[-20   7  49 -35 -12 -42  83  51  44  89   4] -> Zuzu
[ -7 -62  49 -29  44  -2  32  16 109  19   8] -> Nuro
[ -6  80   1  20 -23  35  16 -63 -34   1  -5] -> gike
[-12 -42  83  53  51  24 -45 -16 -49  32 -29] -> bulu
[-20   7  49 -35 -12 -42  83  51  51 -78 -29] -> lomu
[-14 -47  34 -98 -43  74  -1 110 -29 -95  14] -> baz
[  1  96  36 -31 -68  66  77   7  87 -73 -20] -> sirok
[ -7 -62  49 -29  44  -2  32  16 109  11  84] -> daru
diff sirok: [  1  96  36 -31 -68  65  77   7  87 -73 -20] -> 6, [66]
which: [-12 -42  83  51  51] -> lomu
diff daru: [ -7 -62  49 -29  44  -2  32  17 109  11  84] -> 8, [16]
diff Nuro: [ -7 -62  49 -29  44  -2  32  16 109  20   8] -> 10, [19]

[-35  -1  30  10  -5  15   2  -5  44 -42  22  19 -11  19  -1 -20  36  10
  32 -62] -> Pafi
[  7  -2  65  77  73 -39  86 -28 119   9  23  -4  -5  49 -80 -43  -6  41
  43 -94] -> tuzu
[  9   2  13  19  21 -15  14 -14  26  11   0  -4   8  11 -18 -13   0   3
   8 -16] -> berob
[  54    0   52   93  108  -73   77  109  124  -33    1  -34   10   44
 -106  -37  -50   41   21  -51] -> meba
[ -1  -1  64  70  63 -31  72 -30 115  -1  24   1  -3  48 -68 -45   7  35
  46 -97] -> tuv
[-39   1  22  -4 -20  24 -21  -6  28 -49  18  22  -5  13  17 -17  48  -2
  29 -52] -> Donud
[ 39   2  53  84  92 -61  87 -39 106  47   5 -20  14  44 -88 -42 -26  31
  29 -61] -> tabo
[-20  -4  33  25  15   1  35  -2  54 -23  21  10 -17  22 -26 -17  10  25
  26 -58] -> Rul
[ 37   2  53  83  90 -59  85 -40 106  45   6 -19  15  45 -86 -43 -23  30
  30 -63] -> vulog
[  6   1  18  23  22 -14  18 -14  33   6   3  -2   6  14 -21 -15   2   6
  13 -25] -> Kasa
[  63   -1   51   99  116  -80  124  -34  109   77    1  -33    9   44
 -116  -35  -63   46   17  -46] -> nize
[ -9   5 -22 -33 -35  19 -60  -3 -42 -13 -11   6  16 -15  45   6  28 -32
  -8  26] -> kage
diff meba: [  54    0   52   93  108  -74   77  109  124  -33    1  -34   10   44
 -106  -37  -50   41   21  -51] -> 6, [-73]
which: [ 14 -14  26  11   0  -4   8  11 -18 -13   0] -> berob
which: [124 -34 109  77   1 -33] -> nize
diff nize: [  63   -1   51   99  116  -80  124  -34  109   77    1  -33    9   44
 -116  -35  -63   46   18  -46] -> 19, [17]
diff berob: [  9   2  13  19  21 -15  14 -14  26  11   0  -4   7  11 -18 -13   0   3
   8 -16] -> 13, [8]
diff Kasa: [  6   1  18  23  22 -13  18 -14  33   6   3  -2   6  14 -21 -15   2   6
  13 -25] -> 6, [-14]
diff kage: [ -9   5 -22 -33 -35  19 -60  -3 -42 -13 -11   7  16 -15  45   6  28 -32
  -8  26] -> 12, [6]

[-26  33  75  11 -43 -69 -34  26 -33  -6 -38 -25   6   0  20 -28  13  41
 -34  50  29  12  45  45 -26  73  20  -6   7 -19 -38  27 -23 -43   6  -7
  11 -61  15  -4 -10   4 -31] = vezu
[ 40 -13 -50  -1   4  28  46  12  -6  44 -39  -9  -3  18  -1  -3  -8 -43
   7  12 -29  33  34  22  47   6  65 -52 -59  53  53 -32 -21  32  77  49
  10  -3   9   3  -5 -23  27] = manok
[ -26    0   73    5  -30  -77   14   16  -22  -27   -4   27   43   -4
   28  -10  -37   -1  -18    2   39   16  -19  -23   50   23    6    3
   16  -14  -14  -19   23 -113  -35   -9  -15   -6   49   50   -4   34
    1] = somi
[ 36  17 -62 -44  11  66 -19 -56   7  44  50  16 -39 -46 -29  19  13 -25
 -23  -2 -32  27 -29  -1 -13  10  -5 -10  -6  35  10  -7 -31  90 -29  -2
  29  41  -6 -66   7 -16   8] = Vupop
[-24  23  95  -4   0 -12 -48   7 -20 -81 -24 -33 -11  47 -12   7  10  25
 -12   9  -3 -66 -25  11 -14 -15  -8  25   9 -74 -18   0 -19 -15 -54 -34
 -30 -20 -20  27  51  12 -30] = Vupok
[-42  20 -11 -80 -19 -13 -26 -42  -4  27  -7 -77 -16  -1 -43 -14  29  -5
 -21   2  27 -45  16  45  -8  26 -60 -38   5  13  -3 -11  26 -18 -19 -10
  -4  72  61 -57 -23  11   1] = Mabiv
[ 54 -22  32 -34  29   5  29  12 -21 -66  43  92  20 -32  26  22  -5  -3
  -4 -20 -12  53   2 -37   9 -24   2  16  24   1   2 -24 -29 -13 -90   1
 -25   2 -23  57  41  14  -8] = Ganim
diff Vupop: [ 36  17 -62 -44  11  66 -19 -56   7  44  50  16 -39 -46 -29  19  13 -25
 -23  -2 -32  27 -29  -1 -14  10  -5 -10  -6  35  10  -7 -31  90 -29  -2
  29  41  -6 -66   7 -16   8] -> 25, [-13]
which: [-29  33  34  22  47   6] -> manok

[-26  47  23   2  -7  -8  -3 -32  21   4 -44   8 -17 -16   0 -21 -44  63
  23 -22   8   3]  pogir
[-10 -28  26 -18  -3   8  -5 -16  36  62  11  21 -17 -92 -25 -69 -47   5
  43 -28  34  25]  mipad
[ -6 -14 -17  -2 -23  10  -9  10  24  10 -29  38   6 -20  37 -17 -45  52
  24  -8   1  19]  lele
[  20  -21  -24   22  -65   33  -27  -25  -37 -116  -50  -28  -29   43
  -21   40   44   37  -54  -36   -7  -62]  Nogeb
[ 34  73   4  12 -16 -29  52 -17 -19 -89 -63   1  -4  67  27  26  29   4
 -58 -46   4 -46]  dit
[  20   17  -24   22  -65   33  -27  -25  -37 -116  -50  -28  -29   43
   43   40   44   37  -54  -36   -7  -62]  kep
[  20   17  -24   22  -65   33  -27  -25  -37 -116  -50  -28  -29   43
  -21   40   44   37  -54  -36   -7  -62]  naguz
[-49  48  21 -21  54 -66  60 -10  21  32 -29  -8  -4  68 -17  12 -36 -36
  -3  49  -1  -5]  keri
[  62  -61  -15  -16  -59   -7  -23  -14   45  -45   32   -1  -59 -121
   20  -53   -4   12   18   -1  -16   25]  fek
[ 31  34  17  17   4  -4  -4  -9  -8  40  36  -4  16 -26 -33   5  14   7
   2  -9 -20  26]  Pab
[-30  43  27  29 -17  15   4 -29 -42  28  -2 -20 -25  26 -20  15  25 -11
  -9 -23  10 -15]  tupe
diff lele: [ -6 -14 -17  -2 -24  10  -9  10  24  10 -29  38   6 -20  37 -17 -45  52
  24  -8   1  19] -> 5, [-23]
which: [ 62 -61 -15 -16 -59  -7 -23 -14  45 -45  32] -> fek
which: [-10  21] -> keri
diff tupe: [-30  43  27  29 -17  15   3 -29 -42  28  -2 -20 -25  26 -20  15  25 -11
  -9 -23  10 -15] -> 7, [4]
which: [  20   17  -24   22  -65   33  -27  -25  -37 -116  -50  -28  -29   43
   43   40   44   37  -54  -36   -7  -62] -> kep
diff pogir: [-26  46  23   2  -7  -8  -3 -32  21   4 -44   8 -17 -16   0 -21 -44  63
  23 -22   8   3] -> 2, [47]
which: [ 12  18  -1 -16  25] -> fek

[-29 118 -28 -22  -9  31 -38] -> telab
[ -3  54  18 -18 -11  42  10] -> zup
[ 12 -13  78 -33 -27  96   4] -> Taz
[ 34 -77  42  10 -11  18 -18] -> Fati
which: [ 18 -18 -11  42  10] -> zup
which: [-11  42] -> zup
diff zup: [ -2  54  18 -18 -11  42  10] -> 1, [-3]

[ 22  62 -84  78 -19 -16  74   7  24 -71  47   8 -15 -27 -10 -30] -> Roz
[  4  27  31 123 -81 -25  35  16 -12  -3 -34  45  -4 -93 -71 -81] -> zoz
[ -3 -10   6  10  79  15  57  20 -36  17  13  56   4  -2   3 -24] -> Poro
[  -5   -6 -100   88  -37  -56  119  -30  -17   40    1   63   17  119
   26   53] -> Zod
[-25  19   7  44  89  -5  55  18 -36  57   4   4   7  -6  11  -8] -> bofit
[ 22  62 -84  78 -19 -16  74   7  24  24  47   8 -15 -27 -10 -30] -> lipi
[-26 -27  -2 -30  -5   2  95  12 -23  21 -16 -97  -7  90  12  87] -> lib
[ 23   9  43 -31 -97  16  35 -14 -33 -14  16  37 -12  42   2   2] -> lusab
diff bofit: [-25  19   7  44  89  -5  56  18 -36  57   4   4   7  -6  11  -8] -> 7, [55]
diff lipi: [ 22  62 -84  78 -19 -16  74   7  24  24  46   8 -15 -27 -10 -30] -> 11, [47]

[-70   7 -51  36]  lud
[-55 -26 -14 -39]  kosaz
[-62  13 -70  27]  gem
[-56  -2 -24  31]  Par
[-113  -26  -14  -39]  bered
[-50 -25 -16 -52]  nazer
[  7 -70 -26 -46]  liku
which: [-50 -25] -> nazer
which: [-70   7] -> lud
which: [-113  -26] -> bered
which: [-55 -26 -14] -> kosaz
diff Par: [-56  -2 -23  31] -> 3, [-24]

[-43  40 -35 -41 -34  42 -17  33   4  46 -18 -10  36 -49  -9  -7   4 -45
  71 -26 -21  45 -47  14  79  50 -36   7  26  68  16 -30  20 -10  33 -33
 -27 -29 -56  56  10]  gup
[-25  47   0 -35 -83 -25 -50  -4  19  34   4 -12  47 -30 -22 -17  15 -61
  35 -23   7  22  -9  -6  39  13 -56  45  12  35 -28 -53  26 -12  27 -20
 -14 -50   0  45 -24]  zagi
[-17  50  12 -33 -99 -48 -61 -17  23   2  12 -12  50 -22 -25 -20  18 -66
  22 -21  16  13   5 -14  24   0 -69  57   7  23 -43 -60  28 -12  24 -15
  -9 -42 -28 -59  -1]  Mego
[ 38  -6 -29  36  89  32  36  30 -59 -32  -4   5  -8  29   7  59 -53  64
 -16 -15 -15 -22  -2 -10 -32  81 -31 -36  -4  -9  50   2  -7  12 -62   2
   9  48 -80 -47  31]  Kupu
[-46  48 -24 -48 -65  20 -35  20  17  51 -12 -13  45 -51 -15 -18  14 -63
  68 -26 -12  44 -39  10  78  34 -44  25  25  65  -4 -41  25 -13  41 -32
 -27 -45 -34  64  -4]  rume
[-17  50  12 -33 -99 -48 -61 -17  23  29  12 -12  50 -22 -26 -20  18 -66
  22 -21  16  13   5 -14  24   0 -63  57   7  23 -43 -60  28 -12  24 -15
  -9  30 -28 -59  -1]  povaz
[-17  50  12 -33 -99 -48 -61 -17  23  29  12 -12  50 -22 -26 -20  18 -66
  22 -21  16  13   5 -14  24   0 -63  57   7  23 -43 -60  28 -12  24 -15
  -9 -57  20  41 -36]  mame
[  -4    8  -51    4   70   74   34   52  -43    4  -21    0    3  -11
    8   40  -37   32   37  -21  -32   16  -41   11   32   91  -21  -41
   16   39   62    3    0    4  -23  -18  -12   31 -103   -2   43]  laka
[-42  30 -52 -33   8  75   6  52 -12  41 -27  -8  24  -7  45 -45  71   4
 -49  -9 -21 -26 -61  21  84  74 -25 -18  29  74  43 -14  13  -6  22 -35
 -29  -7 -89  47  31]  lim
[-25  47   0  26 -83 -25 -33  -4  19  34   4 -12  47 -30 -22 -17  15 -61
  35 -23   7  22  -9  -6  39  13 -56  39  12  35 -28 -53  26 -12  27 -20
 -14  -7   0  45 -24]  nubon
diff nubon: [-25  47   0  26 -83 -25 -33  -4  19  35   4 -12  47 -30 -22 -17  15 -61
  35 -23   7  22  -9  -6  39  13 -56  39  12  35 -28 -53  26 -12  27 -20
 -14  -7   0  45 -24] -> 10, [34]
diff gup: [-43  40 -35 -41 -34  42 -17  33   4  46 -18 -10  36 -49  -9  -7   4 -44
  71 -26 -21  45 -47  14  79  50 -36   7  26  68  16 -30  20 -10  33 -33
 -27 -29 -56  56  10] -> 18, [-45]
which: [-49  -9  -7   4 -45  71 -26 -21  45] -> gup

[ 3 -7 26 88]  pek
[ 36 -32  23  69]  nusen
[-10  62 -50 119]  fosed
[-69  89 -55   3]  puz
[ -43  113 -116   -3]  Fida
[-10  29 -50 119]  gabom
[ 77 -15 -52   6]  tam
[-46  94 -92 -31]  vuzab
[ 96   8 -87  69]  nubek
diff nubek: [ 96   8 -87  68] -> 4, [69]
which: [ 29 -50 119] -> gabom
diff tam: [ 77 -16 -52   6] -> 2, [-15]
diff nusen: [ 37 -32  23  69] -> 1, [36]
diff vuzab: [-46  94 -92 -30] -> 4, [-31]

[-54 -22  42   8  17  24  33 -85  18  12  32 -33   0  85 -35   8 -39  91
  13 -50 -32] = puza
[-13 -23  -6   7  17  30  33  22  35  27  13  -9   0 -10 -11   8 -17  46
  13  20  -9] = nilo
[-13 -22  -1   7  17  24  28   8  18   8  13  -9   0 -10  -2   8 -15  27
  13  18  -9] = mip
[ 43 -22  42   5 -56  23 -69 -20   1  56  46  16 -13 -10  49  -6 -24 -19
  -2  -7  79] = zerak
[ -90  -20   42   17    6   13   41 -115  -16  -14   28  -40    9   60
  -25   14  -11   45   13 -109  -43] = fur
[-13 -22 -44 -14  17  24  15  66  19   8  13  26   0 -10  -2  -3 -15  23
  13  20  -9] = Kopur
[  12  -22   42   47   17   84   33  -20   41   -9  -25  -47    0  -73
   27    8  -15 -102   13   39   13] = soti
[  2 -22  42  37  17  87  33 -20  49   4 -12 -36   0 -57  13   8 -15 -66
  13  41   5] = Tuk
[   0  -22   43   57   19   60   46  -23   24  -39  -47  -65    0  -52
   14    8  -15 -106   13   30   -9] = pezit
[ 22  35  27  13  -8 -22  33 -20 -39 -66  16   1  30 -31  -2   8 110 -19
  21 -98  -9] = vadu
[-23   9  18   7  17  15  33 -20   9 -40   2  -9   5 -10  -2   8  27 -19
  13  -5 -16] = kam
[ 114   37   42   -8  -29 -120  -86  -20  -78    4  -26    2   -2  -10
    0    8  -18  -29  -77   18   32] = Ruma
which: [-86 -20 -78   4 -26   2  -2 -10   0] -> Ruma
diff mip: [-13 -22  -1   7  17  24  28   8  19   8  13  -9   0 -10  -2   8 -15  27
  13  18  -9] -> 9, [18]
which: [-13 -22  -1   7  17  24  28   8  18   8  13  -9   0 -10  -2   8 -15  27
  13  18  -9] -> mip
which: [  8  13  -9   0 -10  -2   8 -15] -> mip
which: [22 35 27 13 -9] -> nilo
which: [-90 -20  42] -> fur
diff kam: [-23   9  18   7  16  15  33 -20   9 -40   2  -9   5 -10  -2   8  27 -19
  13  -5 -16] -> 5, [17]

[  18  -18  -14  -24  -24   13    9    2  -69 -100  -11   -1  -35    4
 -124  -41  -52   -1    1   25   17  -19] = vilut
[ -65  -10  -41  -26 -121  -45   -2  -62  -35  -94  -29  -51  -37   28
 -119   29   41   16    2   15  -26   16] = kefo
[  2 -15   7   7 118 124  23 -47 -47 -29   4  11  23  22 -89 -32  25 -24
  -3   8   6 -20] = Gokol
[  -2  -34  -21  -24  -15  -13   -8    5  -66 -101   18   -4  -36   15
 -101  -34  -66   11   16   37    1   -4] = vovur
[  47    7   25   63  -48   56   20  -52  -61  -29  -65  -10  -41  -28
 -121  -45   -2  -15  -12   -9   27  -26] = rasad
[  60   -5   29  -64   76   55   36  -72  -21  -60  -30  -57  -28   39
 -101   51   54   28    1    8  -31   31] = takun
[  26  -41   12  -55   -4  -19    7   14  -35 -126    7   11  -66   33
 -113   -4  -10  -15    4   61   -7   23] = soz
[  12  -84   24  -34   29  -37   17  -39  -61 -126   52  -47  -50    9
  -89   31  -17    9   60   23  -17  -18] = gen
which: [ -65  -10  -41  -28 -121  -45   -2] -> rasad
diff vovur: [  -2  -34  -21  -24  -15  -13   -8    5  -66 -101   18   -4  -36   16
 -101  -34  -66   11   16   37    1   -4] -> 14, [15]

[ 54  59 -34  23 -82  65 -29 -43  49  56  85 -16 -46 -26  78  67  51 -72
 -67 -61] = pode
[-39 -57  48 -48  66 -75  68  36 -76 -38 -64  25   6  47 -44 -34  24  56
  30  78] = Viv
[ 54  59 -34  23 -82  65 -29 -43  49  56  85 -16 -46 -26  78  67  51 -72
 -60 -83] = Netam
[ -62  -36  -79   30   71   12 -115 -103   83    5   86    8  -89  -94
  -42  -79  -78   30   61  -94] = giron
[-39 -57  48 -48  66 -75  68  36   4 -38 -64  25   6  47 -44 -34  24  56
  30  78] = duzen
[ -86 -104   30  -70   50  -71    6   21  -24   77  -54   27   -4   24
  -50  -64  -91   79   12   31] = depu
[ -86 -104   30  -70   50  -71    6   21  -24  -85  -54   27   -4   24
  -50  -64  -91   79   12   31] = Rizok
diff depu: [ -86 -104   30  -70   49  -71    6   21  -24   77  -54   27   -4   24
  -50  -64  -91   79   12   31] -> 5, [50]
which: [ 54  59 -34  23 -82  65 -29 -43  49  56  85 -16 -46 -26  78  67  51 -72
 -60 -83] -> Netam
diff Netam: [ 54  58 -34  23 -82  65 -29 -43  49  56  85 -16 -46 -26  78  67  51 -72
 -60 -83] -> 2, [59]
which: [-39 -57  48 -48  66 -75  68  36 -76 -38 -64  25   6  47 -44 -34  24  56
  30  78] -> Viv

